How the elements are linked:
j731 ve j340
j731 ro j649
j731 bu j448
j731 ze j249
j731 tu j115
j819 ve j888
j819 ro j181
j819 bu j298
j819 ze j19
j819 tu j474
j198 ve j843
j198 ro j433
j198 bu j893
j198 ze j839
j198 tu j588
j306 ve j333
j306 ro j374
j306 bu j928
j306 ze j551
j306 tu j787
j956 ve j804
j956 ro j922
j956 bu j528
j956 ze j826
j956 tu j246
j540 ve j922
j540 ro j983
j540 bu j426
j540 ze j265
j540 tu j826
j826 ve j956
j826 ro j540
j826 bu j181
j826 ze j426
j826 tu j528
j298 ve j474
j298 ro j19
j298 bu j198
j298 ze j433
j298 tu j843
j192 ve j427
j192 ro j787
j192 bu j317
j192 ze j185
j192 tu j283
j787 ve j905
j787 ro j306
j787 bu j185
j787 ze j928
j787 tu j192
j552 ve j335
j552 ro j474
j552 bu j854
j552 ze j843
j552 tu j931
j340 ve j988
j340 ro j320
j340 bu j115
j340 ze j731
j340 tu j80
j893 ve j588
j893 ro j839
j893 bu j697
j893 ze j335
j893 tu j903
j518 ve j265
j518 ro j427
j518 bu j619
j518 ze j283
j518 tu j691
j922 ve j619
j922 ro j317
j922 bu j826
j922 ze j540
j922 tu j956
j949 ve j181
j949 ro j691
j949 bu j832
j949 ze j804
j949 tu j19
j320 ve j870
j320 ro j854
j320 bu j731
j320 ze j649
j320 tu j340
j658 ve j180
j658 ro j82
j658 bu j427
j658 ze j905
j658 tu j368
j588 ve j854
j588 ro j198
j588 bu j903
j588 ze j893
j588 tu j649
j368 ve j983
j368 ro j658
j368 bu j518
j368 ze j427
j368 tu j265
j817 ve j433
j817 ro j246
j817 bu j439
j817 ze j888
j817 tu j839
j832 ve j19
j832 ro j804
j832 bu j817
j832 ze j246
j832 tu j433
j249 ve j731
j249 ro j903
j249 bu j374
j249 ze j767
j249 tu j448
j335 ve j893
j335 ro j439
j335 bu j931
j335 ze j552
j335 tu j697
j854 ve j931
j854 ro j843
j854 bu j649
j854 ze j588
j854 tu j320
j181 ve j528
j181 ro j426
j181 bu j19
j181 ze j949
j181 tu j819
j767 ve j249
j767 ro j697
j767 bu j988
j767 ze j870
j767 tu j374
j528 ve j246
j528 ro j826
j528 bu j819
j528 ze j181
j528 tu j888
j185 ve j192
j185 ro j928
j185 bu j983
j185 ze j180
j185 tu j317
j474 ve j439
j474 ro j819
j474 bu j843
j474 ze j298
j474 tu j552
j988 ve j374
j988 ro j870
j988 bu j80
j988 ze j340
j988 tu j551
j265 ve j540
j265 ro j368
j265 bu j691
j265 ze j518
j265 tu j426
j983 ve j317
j983 ro j180
j983 bu j265
j983 ze j368
j983 tu j540
j697 ve j903
j697 ro j335
j697 bu j870
j697 ze j931
j697 tu j767
j333 ve j82
j333 ro j448
j333 bu j787
j333 ze j306
j333 tu j905
j888 ve j817
j888 ro j528
j888 bu j474
j888 ze j819
j888 tu j439
j80 ve j551
j80 ro j340
j80 bu j82
j80 ze j115
j80 tu j641
j19 ve j819
j19 ro j949
j19 bu j433
j19 ze j832
j19 tu j298
j283 ve j518
j283 ro j192
j283 bu j922
j283 ze j317
j283 tu j619
j691 ve j426
j691 ro j518
j691 bu j804
j691 ze j619
j691 tu j949
j427 ve j368
j427 ro j905
j427 bu j283
j427 ze j192
j427 tu j518
j804 ve j949
j804 ro j619
j804 bu j246
j804 ze j956
j804 tu j832
j843 ve j552
j843 ro j298
j843 bu j588
j843 ze j198
j843 tu j854
j903 ve j649
j903 ro j893
j903 bu j767
j903 ze j697
j903 tu j249
j931 ve j697
j931 ro j552
j931 bu j320
j931 ze j854
j931 tu j870
j870 ve j767
j870 ro j931
j870 bu j340
j870 ze j320
j870 tu j988
j115 ve j80
j115 ro j731
j115 bu j333
j115 ze j448
j115 tu j82
j619 ve j691
j619 ro j283
j619 bu j956
j619 ze j922
j619 tu j804
j448 ve j115
j448 ro j249
j448 bu j306
j448 ze j374
j448 tu j333
j433 ve j298
j433 ro j832
j433 bu j839
j433 ze j817
j433 tu j198
j180 ve j185
j180 ro j641
j180 bu j368
j180 ze j658
j180 tu j983
j649 ve j320
j649 ro j588
j649 bu j249
j649 ze j903
j649 tu j731
j928 ve j787
j928 ro j551
j928 bu j180
j928 ze j641
j928 tu j185
j905 ve j658
j905 ro j333
j905 bu j192
j905 ze j787
j905 tu j427
j374 ve j448
j374 ro j767
j374 bu j551
j374 ze j988
j374 tu j306
j426 ve j826
j426 ro j265
j426 bu j949
j426 ze j691
j426 tu j181
j317 ve j283
j317 ro j185
j317 bu j540
j317 ze j983
j317 tu j922
j439 ve j839
j439 ro j888
j439 bu j552
j439 ze j474
j439 tu j335
j246 ve j832
j246 ro j956
j246 bu j888
j246 ze j528
j246 tu j817
j551 ve j306
j551 ro j988
j551 bu j641
j551 ze j80
j551 tu j928
j839 ve j198
j839 ro j817
j839 bu j335
j839 ze j439
j839 tu j893
j641 ve j928
j641 ro j80
j641 bu j658
j641 ze j82
j641 tu j180
j82 ve j641
j82 ro j115
j82 bu j905
j82 ze j333
j82 tu j658

In the rows, zero is written as 141.

The rows follow the links: the fewer symbols apart two elements are, the more alike their rows tend to be.

Each row is also shifted at random along 4 hidden directions that mean nothing.

Some elements, each with a row of numbers:
j317
[ 144,  131,  133,  110,  149,  120,  138,  154,  113,  126,  150,  122,  147,  173,  106,  130,  160,  150,  141,  127,  123,  159,  131,  162,  147,  172,  157,  130,  147,  111,  144,  143,  160,  150]
j787
[ 125,  116,  163,  133,  166,  114,  124,  176,  106,  150,  135,  172,  157,  181,  158,  114,  151,  136,  154,  149,  111,  169,  123,  145,  135,  145,  149,  135,  154,  139,  130,  155,  128,  136]
j306
[ 175,  130,  155,  151,  160,  116,  127,  158,  117,  146,  122,  166,  155,  163,  181,  128,  136,  146,  171,  146,  128,  163,  123,  143,  131,  126,  144,  152,  146,  163,  138,  156,  117,  133]
j374
[  73,  137,  114,  147,  168,  143,  143,  142,  119,  145,  122,  132,  185,  138,  182,  117,  136,  154,  130,  162,  168,  146,  152,  144,  125,  111,  169,  152,  158,  185,  159,  158,  114,  121]
j928
[  96,  120,  134,  132,  176,  128,  129,  177,  113,  173,  143,  159,  176,  172,  164,  111,  154,  136,  121,  166,  137,  160,  144,  133,  119,  139,  162,  123,  176,  174,  151,  154,  125,  119]
j474
[  97,  146,  169,  163,  124,  168,  139,  149,  182,  178,  162,  189,  115,  115,  140,  159,  136,  105,  113,  160,  142,  113,  152,  103,  143,  134,  117,  123,  144,  152,  124,  123,  143,  136]
j905
[ 135,  129,  161,  130,  159,   99,  126,  160,  102,  130,  126,  150,  144,  184,  150,  124,  148,  147,  184,  129,  105,  177,  109,  157,  139,  155,  144,  149,  145,  124,  135,  158,  133,  145]
j283
[ 162,  129,  123,  111,  154,  138,  137,  167,  126,  158,  169,  136,  158,  164,  105,  127,  165,  136,   98,  150,  140,  147,  152,  140,  136,  165,  165,  106,  168,  144,  150,  133,  162,  136]
j181
[ 178,  169,  118,  134,  115,  129,  137,  129,  166,  157,  170,  126,  109,  143,  109,  189,  141,  153,  143,  118,  160,  142,  139,  140,  132,  158,  135,  122,  134,  171,  155,  107,  170,  149]
j767
[ 121,  155,  167,  175,  148,  129,  141,  131,  129,  138,  121,  174,  153,  125,  178,  138,  121,  132,  168,  156,  153,  139,  119,  129,  149,  113,  158,  167,  146,  169,  138,  148,  113,  145]
j551
[ 142,  133,  139,  148,  164,  125,  131,  154,  116,  151,  123,  152,  166,  158,  182,  124,  138,  149,  155,  152,  143,  159,  134,  143,  125,  122,  154,  149,  152,  176,  149,  156,  116,  128]
j893
[  93,  174,  121,  165,  138,  160,  168,   91,  157,  126,  118,   91,  134,  104,  149,  144,  118,  138,  159,  134,  165,  118,  140,  135,  141,  142,  139,  173,  142,  134,  164,  152,  120,  133]
j552
[  51,  142,  122,  149,  140,  189,  166,  116,  166,  132,  129,  109,  148,   99,  144,  125,  134,  131,  113,  152,  158,  107,  172,  132,  145,  132,  132,  154,  139,  118,  147,  154,  128,  127]
j298
[ 145,  171,  165,  169,  112,  142,  139,  125,  180,  165,  155,  164,   90,  121,  137,  182,  125,  119,  160,  131,  143,  125,  128,  114,  141,  149,  111,  141,  133,  153,  136,  121,  143,  145]
j246
[ 125,  137,  161,  134,  107,  139,  130,  146,  164,  132,  160,  162,  106,  141,  114,  175,  145,  148,  146,  122,  125,  141,  141,  149,  154,  144,  114,  130,  106,  120,  116,  117,  173,  164]
j448
[ 208,  136,  116,  150,  163,  145,  145,  134,  129,  140,  116,  121,  171,  137,  187,  122,  132,  157,  147,  151,  157,  146,  150,  147,  122,  115,  150,  157,  145,  172,  157,  161,  111,  120]
j843
[ 143,  149,  134,  157,  131,  182,  162,  111,  175,  134,  128,  114,  128,   99,  146,  140,  128,  128,  134,  142,  150,  110,  161,  129,  144,  137,  116,  156,  131,  117,  142,  150,  130,  129]
j983
[ 175,  145,  164,  131,  149,  103,  122,  171,  117,  168,  168,  178,  135,  179,  114,  143,  156,  122,  143,  143,  121,  161,  113,  131,  143,  171,  161,  115,  169,  152,  138,  128,  154,  150]
j819
[ 206,  135,  185,  155,  105,  158,  124,  165,  189,  178,  175,  214,   97,  127,  132,  176,  143,  111,  118,  151,  127,  124,  150,  109,  146,  135,  101,  112,  124,  148,  106,  110,  163,  150]
j619
[  93,  156,  154,  124,  127,   97,  127,  149,  123,  134,  166,  153,  123,  171,   95,  168,  150,  149,  160,  118,  131,  163,  110,  156,  156,  168,  159,  127,  139,  139,  137,  115,  176,  172]
j340
[ 167,  134,  136,  157,  158,  148,  144,  137,  131,  136,  116,  144,  170,  128,  185,  121,  130,  148,  142,  159,  157,  139,  148,  141,  136,  107,  152,  161,  143,  165,  145,  158,  112,  130]

The symbols that take the first to the second take the third to the fourth, perhaps in another order. What is the fourth?
Answer with the element's name.
A [ 139,  141,  181,  172,  133,  173,  148,  137,  165,  150,  137,  183,  131,  104,  157,  134,  128,  104,  128,  164,  139,  109,  146,  109,  157,  123,  126,  150,  139,  127,  119,  144,  125,  140]
B [ 105,  160,  169,  153,  103,  131,  144,  110,  167,  107,  129,  133,   86,  128,  130,  180,  123,  148,  200,  101,  119,  139,  118,  153,  158,  153,   97,  167,   95,   95,  122,  132,  151,  165]
C [ 171,  157,  141,  172,  143,  170,  159,  116,  161,  146,  127,  138,  145,   98,  163,  133,  122,  121,  132,  159,  164,  112,  150,  117,  142,  123,  141,  158,  151,  150,  149,  150,  115,  127]
D j439

A [ 105,  121,  171,  160,  147,  157,  146,  139,  131,  113,  112,  170,  163,  118,  175,  114,  130,  136,  144,  163,  137,  130,  144,  143,  163,  101,  145,  170,  126,  119,  117,  161,  118,  149]
B [ 179,  137,  146,  161,  153,  145,  145,  132,  130,  131,  114,  147,  164,  125,  184,  123,  127,  147,  152,  155,  153,  138,  142,  141,  141,  107,  149,  167,  137,  156,  141,  158,  113,  135]
C [ 104,  137,  110,  105,  134,  137,  141,  145,  134,  128,  165,  109,  146,  156,   94,  147,  159,  163,  116,  126,  147,  147,  152,  162,  144,  161,  157,  121,  139,  131,  149,  124,  176,  153]
D j956

A [ 186,  126,   84,  103,  149,  172,  146,  160,  151,  170,  182,  112,  168,  143,  100,  132,  169,  146,   54,  159,  170,  127,  191,  137,  126,  153,  163,   91,  166,  164,  162,  123,  172,  124]
B [ 274,  152,  101,  119,  121,  149,  144,  130,  163,  141,  164,   98,  125,  141,  106,  170,  149,  162,  123,  120,  158,  138,  160,  153,  132,  158,  133,  122,  130,  146,  157,  120,  173,  142]
C [ 117,  151,  180,  176,  147,  121,  135,  138,  124,  136,  119,  187,  148,  133,  183,  140,  121,  133,  176,  154,  144,  145,  112,  132,  152,  110,  156,  169,  142,  166,  132,  148,  114,  151]
D j374

A [ 144,  157,  147,  134,  120,  119,  125,  156,  151,  168,  183,  172,  119,  155,  103,  179,  150,  138,  127,  135,  148,  147,  131,  131,  143,  157,  150,  110,  146,  174,  139,  101,  175,  158]
B [ 107,  123,  144,  127,  111,  166,  141,  142,  172,  124,  152,  139,  117,  128,  120,  159,  149,  152,  126,  127,  129,  129,  165,  152,  151,  138,  105,  133,  101,  103,  117,  128,  169,  154]
C [ 113,  144,  167,  167,  132,  172,  152,  128,  166,  142,  133,  161,  130,  104,  152,  137,  129,  113,  132,  156,  142,  111,  149,  117,  154,  129,  126,  153,  138,  121,  128,  146,  127,  139]
D j649

A [ 145,  147,  172,  129,  147,   83,  125,  154,  102,  130,  141,  153,  127,  189,  119,  143,  146,  141,  196,  115,  102,  177,   90,  156,  152,  177,  150,  145,  146,  116,  137,  142,  149,  163]
B [ 120,  135,  147,  145,  166,  111,  127,  157,  110,  150,  124,  157,  159,  168,  175,  127,  140,  148,  168,  144,  132,  168,  121,  144,  126,  133,  153,  148,  155,  171,  147,  155,  118,  132]
C [ 170,  145,  134,  155,  161,  122,  136,  138,  120,  145,  118,  141,  161,  149,  184,  133,  130,  154,  167,  146,  151,  157,  128,  143,  125,  121,  153,  158,  149,  181,  155,  155,  113,  129]
D j649

A [  67,  133,  132,  145,  133,  186,  166,  113,  164,  109,  120,  102,  137,  103,  142,  128,  134,  138,  131,  140,  142,  111,  168,  146,  153,  132,  117,  163,  119,   88,  136,  159,  133,  137]
B [ 114,  195,  141,  178,  127,  141,  153,  103,  173,  170,  146,  131,  107,  111,  144,  175,  116,  116,  163,  135,  168,  120,  124,  107,  132,  154,  134,  150,  157,  176,  164,  127,  126,  132]
C [  69,  105,  112,  121,  179,  150,  137,  168,  111,  146,  128,  128,  192,  162,  170,   96,  157,  153,  111,  163,  141,  155,  165,  151,  121,  126,  159,  134,  159,  153,  150,  166,  122,  115]
D j333

A [ 129,  171,  118,  130,  119,  122,  137,  132,  155,  152,  171,  124,  116,  148,  104,  186,  143,  156,  143,  118,  161,  146,  134,  144,  134,  161,  146,  122,  138,  171,  157,  107,  173,  152]
B [ 135,  160,  134,  161,  131,  176,  158,  118,  178,  157,  142,  128,  124,  102,  145,  149,  128,  122,  126,  148,  159,  110,  158,  115,  135,  141,  123,  143,  146,  145,  150,  139,  130,  126]
C [ 165,  173,  130,  128,  117,  102,  134,  125,  141,  132,  161,  119,  110,  160,   99,  187,  140,  162,  172,  104,  145,  158,  113,  157,  143,  170,  146,  135,  130,  151,  153,  111,  174,  166]
D j474

A [  49,  134,  137,  159,  151,  191,  158,  136,  158,  152,  138,  149,  167,   98,  157,  112,  137,  114,   87,  180,  166,  103,  174,  114,  147,  116,  152,  141,  158,  146,  141,  152,  121,  122]
B [  70,  156,  118,  152,  155,  125,  154,  103,  115,   97,   97,   92,  166,  131,  176,  130,  120,  174,  188,  129,  160,  150,  126,  168,  141,  120,  160,  189,  131,  147,  162,  164,  113,  143]
C [ 168,  139,  120,  127,  171,  118,  135,  157,  113,  162,  141,  124,  159,  176,  146,  122,  152,  141,  144,  142,  137,  165,  133,  141,  119,  162,  158,  128,  173,  162,  164,  152,  130,  122]
D j518

A [ 201,  134,  114,  112,  160,  132,  140,  155,  122,  150,  152,  111,  157,  168,  117,  122,  159,  143,  123,  138,  135,  152,  145,  147,  130,  169,  158,  122,  165,  135,  158,  146,  149,  131]
B [ 202,  116,  171,  115,  136,  127,  127,  175,  125,  131,  160,  173,  135,  169,  104,  134,  163,  135,  132,  137,  105,  154,  133,  152,  160,  158,  143,  120,  134,  100,  114,  132,  170,  163]
C [ 129,  165,  137,  169,  148,  141,  155,  107,  135,  123,  113,  123,  152,  114,  171,  137,  117,  144,  167,  145,  165,  131,  130,  139,  145,  121,  155,  177,  144,  157,  156,  154,  111,  139]
D j731

A [ 110,  179,  107,  124,  128,  104,  138,  126,  135,  148,  171,  108,  125,  160,   96,  180,  143,  161,  152,  114,  164,  156,  120,  151,  134,  175,  167,  124,  153,  175,  171,  109,  172,  154]
B [  96,  143,  132,  129,  109,  147,  144,  122,  167,  113,  143,  114,  108,  134,  117,  171,  140,  162,  156,  111,  134,  138,  148,  162,  147,  148,  109,  145,  100,  108,  132,  128,  168,  157]
C [ 253,  135,  117,  111,  135,  144,  141,  149,  143,  141,  164,  118,  140,  152,  101,  146,  159,  151,  114,  131,  142,  142,  155,  152,  140,  162,  145,  116,  142,  129,  147,  128,  170,  145]
D j528

A [ 116,  126,  120,  112,  168,  132,  137,  168,  114,  158,  157,  129,  168,  173,  118,  115,  162,  137,  111,  150,  135,  154,  147,  143,  130,  167,  167,  115,  175,  144,  156,  146,  148,  129]
B [ 157,  127,  113,  108,  159,  136,  141,  158,  119,  144,  154,  111,  162,  168,  111,  119,  163,  147,  115,  139,  136,  153,  151,  152,  136,  168,  161,  119,  161,  128,  155,  146,  156,  134]
C [ 130,  171,  110,  139,  118,  143,  142,  125,  175,  164,  168,  118,  112,  134,  117,  186,  138,  149,  132,  124,  168,  133,  149,  132,  125,  155,  131,  122,  140,  179,  161,  111,  162,  139]
D j819

A [  80,  162,  144,  169,  147,  143,  155,  110,  134,  122,  113,  130,  153,  113,  168,  134,  119,  140,  164,  147,  161,  130,  128,  137,  150,  122,  158,  174,  144,  149,  151,  154,  114,  142]
B [ 172,  119,  135,  155,  158,  183,  151,  143,  145,  139,  122,  151,  181,  109,  181,  106,  138,  135,  102,  178,  161,  120,  174,  132,  140,   97,  149,  151,  146,  150,  138,  161,  115,  123]
C [  65,  158,  140,  148,  116,  151,  144,  126,  175,  149,  154,  138,  109,  125,  127,  173,  133,  137,  142,  129,  148,  128,  145,  131,  140,  147,  119,  135,  129,  144,  140,  123,  153,  144]
D j474

A [ 126,  128,  180,  137,  158,   91,  121,  168,   99,  136,  130,  175,  138,  189,  151,  127,  147,  140,  190,  133,   97,  179,   99,  151,  144,  154,  144,  147,  145,  125,  126,  153,  133,  154]
B [ 136,  136,  139,  149,  156,  126,  142,  127,  115,  109,  100,  127,  162,  143,  182,  126,  127,  165,  182,  136,  141,  156,  128,  165,  140,  116,  147,  178,  126,  143,  145,  164,  115,  141]
C [ 104,  115,  130,  110,  126,  163,  134,  168,  155,  148,  176,  155,  146,  143,  104,  147,  166,  147,   81,  150,  144,  133,  176,  146,  147,  139,  140,  103,  131,  136,  126,  117,  181,  149]
D j317

A [  -4,  151,  162,  161,  131,  162,  149,  132,  163,  148,  144,  160,  127,  112,  140,  145,  132,  117,  131,  152,  145,  117,  144,  119,  150,  136,  132,  143,  142,  134,  132,  137,  136,  142]
B [ 124,  160,  126,  164,  141,  173,  165,  103,  160,  132,  121,  106,  144,   99,  154,  134,  122,  132,  138,  147,  165,  112,  154,  129,  143,  132,  138,  165,  143,  133,  156,  155,  119,  129]
C [ 209,  147,   99,  117,  166,  118,  146,  131,  112,  133,  125,   72,  153,  174,  138,  125,  147,  163,  168,  117,  134,  166,  130,  164,  121,  173,  150,  148,  156,  133,  174,  162,  133,  124]
D j983

A [ 147,  157,  200,  182,  125,  147,  143,  129,  160,  144,  132,  193,  111,  111,  156,  151,  120,  104,  165,  151,  129,  120,  119,  111,  163,  130,  122,  161,  135,  126,  117,  139,  124,  154]
B [ 135,  169,  146,  169,  128,  156,  159,  100,  163,  128,  122,  117,  120,  106,  149,  151,  119,  129,  168,  133,  151,  118,  134,  130,  149,  142,  126,  170,  132,  124,  147,  148,  124,  140]
C [ 172,  127,  179,  132,  155,  104,  120,  180,  110,  159,  151,  188,  140,  183,  136,  128,  155,  123,  155,  145,  105,  166,  111,  136,  143,  162,  150,  125,  161,  137,  128,  143,  143,  145]
D j180

A [ 120,  168,  136,  171,  141,  166,  161,  110,  162,  151,  132,  129,  139,  101,  155,  141,  123,  120,  135,  155,  167,  113,  146,  116,  141,  134,  143,  157,  155,  156,  156,  145,  117,  128]
B [ 226,  127,  208,  169,  140,  111,  122,  152,  119,  117,  106,  205,  133,  151,  189,  137,  125,  142,  206,  140,  107,  161,  104,  150,  158,  107,  125,  176,  112,  126,  104,  156,  116,  162]
C [ 270,   91,  173,  150,  151,  169,  136,  164,  138,  125,  113,  187,  166,  128,  192,  107,  141,  139,  130,  169,  121,  135,  162,  144,  150,   91,  123,  157,  117,  118,  104,  166,  118,  137]
D j658

A [ 151,  118,  148,  147,  158,  138,  137,  148,  119,  120,  110,  150,  168,  144,  185,  116,  136,  156,  158,  151,  134,  154,  140,  156,  140,  108,  142,  163,  129,  140,  130,  164,  117,  137]
B [ 224,  135,  117,  131,  170,  128,  136,  152,  119,  162,  133,  118,  161,  168,  160,  122,  148,  145,  144,  141,  137,  161,  140,  142,  114,  152,  149,  135,  166,  164,  164,  159,  123,  115]
C [ 152,  126,  151,  152,  127,  196,  155,  136,  184,  147,  141,  148,  128,  101,  146,  135,  138,  118,  105,  156,  138,  104,  176,  121,  146,  128,  105,  139,  127,  109,  122,  146,  137,  130]
D j697

A [ 139,  176,  155,  176,  133,  147,  157,   99,  155,  131,  121,  128,  123,  107,  155,  152,  115,  126,  174,  136,  153,  122,  124,  126,  150,  139,  134,  173,  139,  136,  148,  146,  118,  143]
B [ 175,  171,  145,  170,  127,  162,  159,  103,  172,  139,  127,  121,  114,  104,  148,  153,  118,  125,  161,  135,  152,  115,  138,  123,  143,  143,  119,  164,  136,  130,  147,  144,  124,  136]
C [ 134,  119,  166,  153,  160,  126,  124,  167,  118,  147,  125,  188,  163,  158,  184,  120,  140,  141,  151,  160,  129,  158,  131,  140,  137,  112,  147,  149,  144,  163,  128,  155,  118,  136]
D j374

A [ 170,  142,   93,  117,  123,  164,  145,  134,  169,  149,  168,  102,  134,  134,  108,  164,  152,  161,  102,  130,  163,  131,  174,  149,  129,  149,  132,  116,  131,  151,  153,  120,  172,  137]
B [ 149,  117,  111,  121,  123,  196,  148,  147,  185,  151,  162,  124,  135,  116,  121,  148,  157,  146,   77,  148,  152,  114,  197,  138,  133,  132,  112,  112,  122,  129,  133,  130,  166,  129]
C [ 221,  131,  101,  128,  119,  197,  159,  120,  193,  133,  145,   90,  123,  109,  129,  155,  143,  153,  106,  129,  151,  113,  192,  146,  130,  139,   96,  132,  111,  115,  143,  139,  156,  126]
D j474

